Below is a small trained network, with its code and all its weights. Each question gives an input and a target symbol and asks what happens when units are switched off, that is, made to give their printed mean instead of their output.

import numpy as np


def w(rows, s, z=0):
    codes = np.array(rows[::2]) - 128.0
    scale = np.full(codes.shape[1], s)
    scale[-1] = z or s
    return codes * scale


def softmax(a):
    e = np.exp(a - a.max(-1, keepdims=True))
    return e / e.sum(-1, keepdims=True)


def log_softmax(a):
    a = a - a.max(-1, keepdims=True)
    return a - np.log(np.exp(a).sum(-1, keepdims=True))


def net(x, mask):
    ids = ['αβδεζηθλμξπστφω'.index(c) for c in x.split()]
    T = len(ids)
    res = E[ids] + P[:T]
    u = 0
    for l in range(2):
        r = res
        for j in range(3):
            rows = slice(3 * j, 3 * j + 3)
            q, k, v = (r @ M[l][rows].T for M in (Q, K, V))
            z = softmax(np.where(np.tri(T) > 0, q @ k.T / 3**0.5, -1e9)) @ v
            o = O[l][rows]
            res = res + np.where(mask[u + j], z, o[:, -1]) @ o[:, :-1]
        u += 3
    return log_softmax(res[-1] @ U[:, :-1].T + U[:, -1])


Q, K, V, O = {}, {}, {}, {}
E = w([
[79,213,91,70,186,175,117,152,146,192,110,59],'α',
[95,198,129,116,178,145,207,88,64,126,124,190],'β',
[164,103,143,176,69,105,184,157,24,168,197,97],'δ',
[165,117,221,94,121,91,227,57,106,218,78,100],'ε',
[41,158,112,165,124,214,92,149,84,118,194,130],'ζ',
[115,192,163,152,141,173,144,249,126,46,138,141],'η',
[142,148,123,139,202,91,72,175,92,112,95,140],'θ',
[23,92,179,178,200,98,140,110,174,150,92,180],'λ',
[197,135,65,86,103,202,105,79,104,145,148,131],'μ',
[106,61,193,169,97,92,142,108,74,88,161,201],'ξ',
[123,92,134,89,215,107,150,100,52,210,177,73],'π',
[136,101,93,207,189,149,131,181,162,173,131,129],'σ',
[126,57,179,126,139,151,83,201,141,137,178,58],'τ',
[101,159,105,157,55,129,138,66,97,221,73,152],'φ',
[45,196,178,58,148,141,110,155,111,75,110,132],'ω',
],0.012)
P = w([
[121,97,115,127,91,143,115,189,109,102,67,125],'0',
[172,196,143,168,130,94,102,90,135,119,145,71],'1',
[97,88,111,129,134,140,133,136,98,92,102,78],'2',
[143,101,137,94,144,145,117,179,125,151,121,217],'3',
[116,89,107,138,129,143,156,137,99,83,105,78],'4',
[169,189,161,178,156,88,105,61,147,152,190,140],'5',
[121,91,99,130,112,151,165,125,117,82,97,80],'6',
[124,100,156,81,166,151,109,195,102,202,145,251],'7',
[113,86,101,132,112,153,183,105,125,77,87,89],'8',
[180,216,193,153,160,111,71,95,156,181,219,127],'9',
[103,85,105,137,84,163,191,90,133,83,70,85],'10',
[217,124,138,85,134,171,141,207,194,205,140,186],'11',
],0.014)
Q[0] = w([
[176,191,162,107,168,136,65,148,99,195,159,200],'L0H1',
[160,235,182,179,154,101,110,69,151,179,220,112],'L0H1',
[109,171,65,171,140,28,109,69,120,1,89,36],'L0H1',
[89,49,25,63,101,161,162,166,112,92,54,108],'L0H2',
[130,165,98,146,125,91,119,76,138,41,126,31],'L0H2',
[22,63,65,161,78,40,177,134,66,37,68,17],'L0H2',
[188,152,196,119,99,152,141,136,168,207,99,108],'L0H3',
[180,104,246,133,159,122,155,138,108,146,128,141],'L0H3',
[122,169,153,146,129,130,83,165,174,113,194,179],'L0H3',
],0.0082)
K[0] = w([
[136,186,169,124,164,170,158,136,121,103,246,218],'L0H1',
[121,68,144,47,149,186,143,211,105,210,165,251],'L0H1',
[83,38,14,92,132,152,229,188,24,59,3,126],'L0H1',
[92,147,145,181,108,121,207,94,145,23,102,42],'L0H2',
[86,26,81,89,127,150,204,172,83,84,53,109],'L0H2',
[139,106,55,155,140,208,237,81,137,31,59,80],'L0H2',
[171,147,173,80,45,145,122,163,202,237,156,150],'L0H3',
[205,108,234,114,149,62,158,132,162,164,195,182],'L0H3',
[79,186,139,146,124,116,7,185,114,59,191,192],'L0H3',
],0.0071)
V[0] = w([
[231,152,134,145,149,159,196,198,149,145,85,173],'L0H1',
[167,153,70,99,128,118,195,183,148,110,59,45],'L0H1',
[168,93,96,39,127,99,41,56,222,185,169,65],'L0H1',
[175,172,130,162,180,79,58,149,55,94,75,149],'L0H2',
[114,229,155,187,92,112,106,133,144,193,140,253],'L0H2',
[111,229,48,189,62,123,164,144,153,227,65,142],'L0H2',
[133,153,175,125,173,155,157,153,120,139,205,152],'L0H3',
[95,127,67,174,117,118,179,118,74,96,58,90],'L0H3',
[130,196,134,148,123,80,70,208,183,107,206,206],'L0H3',
],0.0067)
O[0] = w([
[132,124,248,69,128,253,129,82,143,192,158,96,167],'L0H1',
[107,34,219,178,133,164,63,80,94,135,152,155,117],'L0H1',
[150,232,201,209,169,137,122,229,66,78,90,152,1],'L0H1',
[27,63,136,109,88,175,217,229,116,105,138,74,163],'L0H2',
[193,131,77,14,178,71,92,210,121,105,225,46,155],'L0H2',
[191,42,232,81,222,116,76,134,131,18,171,102,168],'L0H2',
[128,145,112,69,94,103,77,125,169,208,135,106,169],'L0H3',
[132,81,148,109,170,188,124,116,176,56,142,155,160],'L0H3',
[228,165,121,83,118,159,101,6,126,202,77,81,11],'L0H3',
],0.0064,0.0034)
Q[1] = w([
[129,94,45,167,178,138,131,151,165,60,130,99],'L1H1',
[142,40,116,83,114,158,135,227,95,102,53,255],'L1H1',
[182,134,71,86,159,119,115,198,158,231,132,169],'L1H1',
[146,94,127,72,124,135,139,226,100,170,79,202],'L1H2',
[138,150,148,124,153,137,69,96,173,168,173,187],'L1H2',
[147,216,172,117,171,97,124,79,208,214,179,64],'L1H2',
[157,120,89,58,113,139,110,166,79,198,154,245],'L1H3',
[116,60,83,121,161,111,97,166,91,78,33,113],'L1H3',
[115,198,103,153,135,104,144,58,155,129,236,104],'L1H3',
],0.0084)
K[1] = w([
[92,103,91,162,92,173,78,130,147,31,98,87],'L1H1',
[139,203,119,200,117,149,109,1,156,84,155,10],'L1H1',
[123,217,159,126,119,97,95,135,153,175,237,135],'L1H1',
[181,236,169,180,110,91,139,51,199,174,219,58],'L1H2',
[149,166,113,123,195,156,152,151,224,171,134,186],'L1H2',
[103,147,135,93,163,129,62,194,121,213,164,190],'L1H2',
[157,231,184,82,105,88,115,51,92,210,216,117],'L1H3',
[138,80,128,187,109,94,132,29,206,88,74,59],'L1H3',
[97,56,129,49,135,138,127,159,55,193,161,248],'L1H3',
],0.0074)
V[1] = w([
[103,108,122,52,254,148,178,83,148,129,53,195],'L1H1',
[145,158,184,79,75,101,169,80,219,54,40,134],'L1H1',
[175,95,175,168,130,72,251,74,78,132,144,112],'L1H1',
[51,136,145,165,186,112,116,150,216,154,145,74],'L1H2',
[149,59,107,196,141,90,89,129,190,171,101,168],'L1H2',
[201,119,80,218,183,192,140,151,231,159,173,107],'L1H2',
[126,146,190,91,185,82,173,166,174,191,35,117],'L1H3',
[84,100,155,162,92,140,42,176,220,111,123,123],'L1H3',
[75,197,76,127,196,200,117,92,66,98,172,149],'L1H3',
],0.0077)
O[1] = w([
[249,145,101,148,143,187,170,190,165,92,43,161,255],'L1H1',
[241,79,85,178,206,129,115,160,128,252,173,107,26],'L1H1',
[127,172,85,189,221,152,155,40,218,122,121,21,167],'L1H1',
[219,127,74,78,96,95,55,20,65,68,48,125,153],'L1H2',
[157,164,125,29,182,141,247,138,72,88,124,101,85],'L1H2',
[150,180,214,75,128,179,202,31,136,117,109,135,41],'L1H2',
[157,59,66,121,182,232,74,150,44,90,127,133,122],'L1H3',
[117,147,126,39,81,66,120,162,67,174,146,154,179],'L1H3',
[254,74,194,126,49,81,128,120,224,117,59,169,111],'L1H3',
],0.0081,0.0029)
U = w([
[22,19,103,78,95,217,188,254,99,80,113,140,219],'α',
[125,142,86,187,73,144,136,89,130,80,28,72,255],'β',
[200,81,102,147,101,132,115,52,217,138,85,65,175],'δ',
[143,122,169,67,138,167,121,54,101,109,130,99,58],'ε',
[142,214,209,175,152,136,118,194,125,189,149,173,118],'ζ',
[72,120,124,106,132,114,65,45,171,118,147,78,72],'η',
[141,131,96,88,96,39,88,88,152,133,131,148,96],'θ',
[96,177,107,140,133,120,103,112,25,191,125,182,86],'λ',
[191,148,41,87,120,93,138,137,73,125,109,98,84],'μ',
[144,108,152,82,192,65,82,179,129,58,223,117,91],'ξ',
[103,173,39,99,129,111,158,180,158,189,140,114,37],'π',
[148,152,120,182,186,160,56,90,78,167,151,121,154],'σ',
[152,123,71,161,128,92,78,176,98,215,148,211,89],'τ',
[113,40,129,75,139,170,89,68,122,229,171,186,56],'φ',
[180,106,187,164,147,120,39,95,52,117,124,175,113],'ω',
],0.0058,0.0055)

Each question gives the input, a string of symbols that net reads in full, and the target symbol t.
The units are the heads (3 rows each of Q, K, V and O). Each row of codes is followed by its name. A weight is (code - 128) times the scale printed after its matrix; where a second scale follows, it is the last column's (O and U).
mask holds one flag per head, layer by layer. A switched-off head (its flag False) gives its mean, the last column of its rows in O, instead of its output. The means were averaged over made-up inputs and are rounded, as every weight is.
A unit's drop is (log p(t) with every unit on - log p(t) with that unit switched off) / (log p(t) with every unit on - log p(t) with every unit switched off).
The circuit of an input: a set's keep is (log p(t) with only the set's units on - log p(t) with every unit switched off) / (log p(t) with every unit on - log p(t) with every unit switched off). Starting from all 6 units, units are removed one at a time, each time the one whose removal leaves the highest keep (on an exact tie, the one counted first), for as long as the keep stays at least 0.8.
circuit, biggest first: the units of the circuit, biggest drop first
most important unit: the unit with the biggest drop
heads that matter: for each layer, one digit per head in row order, 1 if its drop is at least 0.15 and else 0, layers parted by /
input π β δ λ σ φ ε ω ε ε λ λ, target σ: heads that matter	101 / 001
input ε μ μ α, target ζ: circuit, biggest first	[L0H1 L1H3]
input φ μ ε β μ π, target δ: most important unit	L1H3
input λ β η θ ε ω β ε μ ξ ε β, target π: circuit, biggest first	[L0H1 L0H2]
input ξ μ π β ε δ λ β, target η: circuit, biggest first	[L1H1 L0H3]
input π ω φ σ ξ α ε δ ξ τ σ λ, target λ: circuit, biggest first	[L0H3 L1H1 L0H1 L1H3]
input ω μ φ ε, target ζ: circuit, biggest first	[L0H1 L1H3]
input ζ δ μ ε θ β δ τ, target δ: heads that matter	000 / 001
input ε σ μ μ δ φ, target ζ: circuit, biggest first	[L1H2 L0H1]
input φ μ η δ ε β, target η: heads that matter	100 / 100
input ω ε θ λ ξ φ η φ μ θ δ φ, target α: heads that matter	010 / 101
input α η ζ α μ σ δ η α λ ε ζ, target μ: heads that matter	100 / 010
input ε λ δ ε μ θ ξ φ β λ, target ξ: heads that matter	010 / 000
input φ ζ ε ω σ ζ φ ε μ β, target σ: most important unit	L1H3
input ξ λ σ η τ λ θ μ, target μ: circuit, biggest first	[L0H1 L1H2]
input ω ω μ λ β ε, target μ: heads that matter	000 / 010
input α β π π θ δ, target β: circuit, biggest first	[L1H1 L0H2]
input λ ε π ε φ ε μ φ, target σ: circuit, biggest first	[L1H1 L1H3]
input σ τ μ φ ε μ ε β ε λ, target δ: heads that matter	100 / 001
input α θ θ π σ μ, target β: circuit, biggest first	[L1H1 L0H2]
input ε β δ μ σ α μ δ, target ω: circuit, biggest first	[L1H2 L0H1 L1H3]
input ζ ζ α β φ δ μ δ, target η: most important unit	L1H1
input ε θ λ μ, target α: heads that matter	010 / 000
input π φ φ ω α ω, target τ: circuit, biggest first	[L1H2 L1H1 L0H2]
input τ η σ α α θ ξ τ τ δ β α, target η: heads that matter	000 / 100
input τ α μ ε, target ω: circuit, biggest first	[L0H1 L1H2]
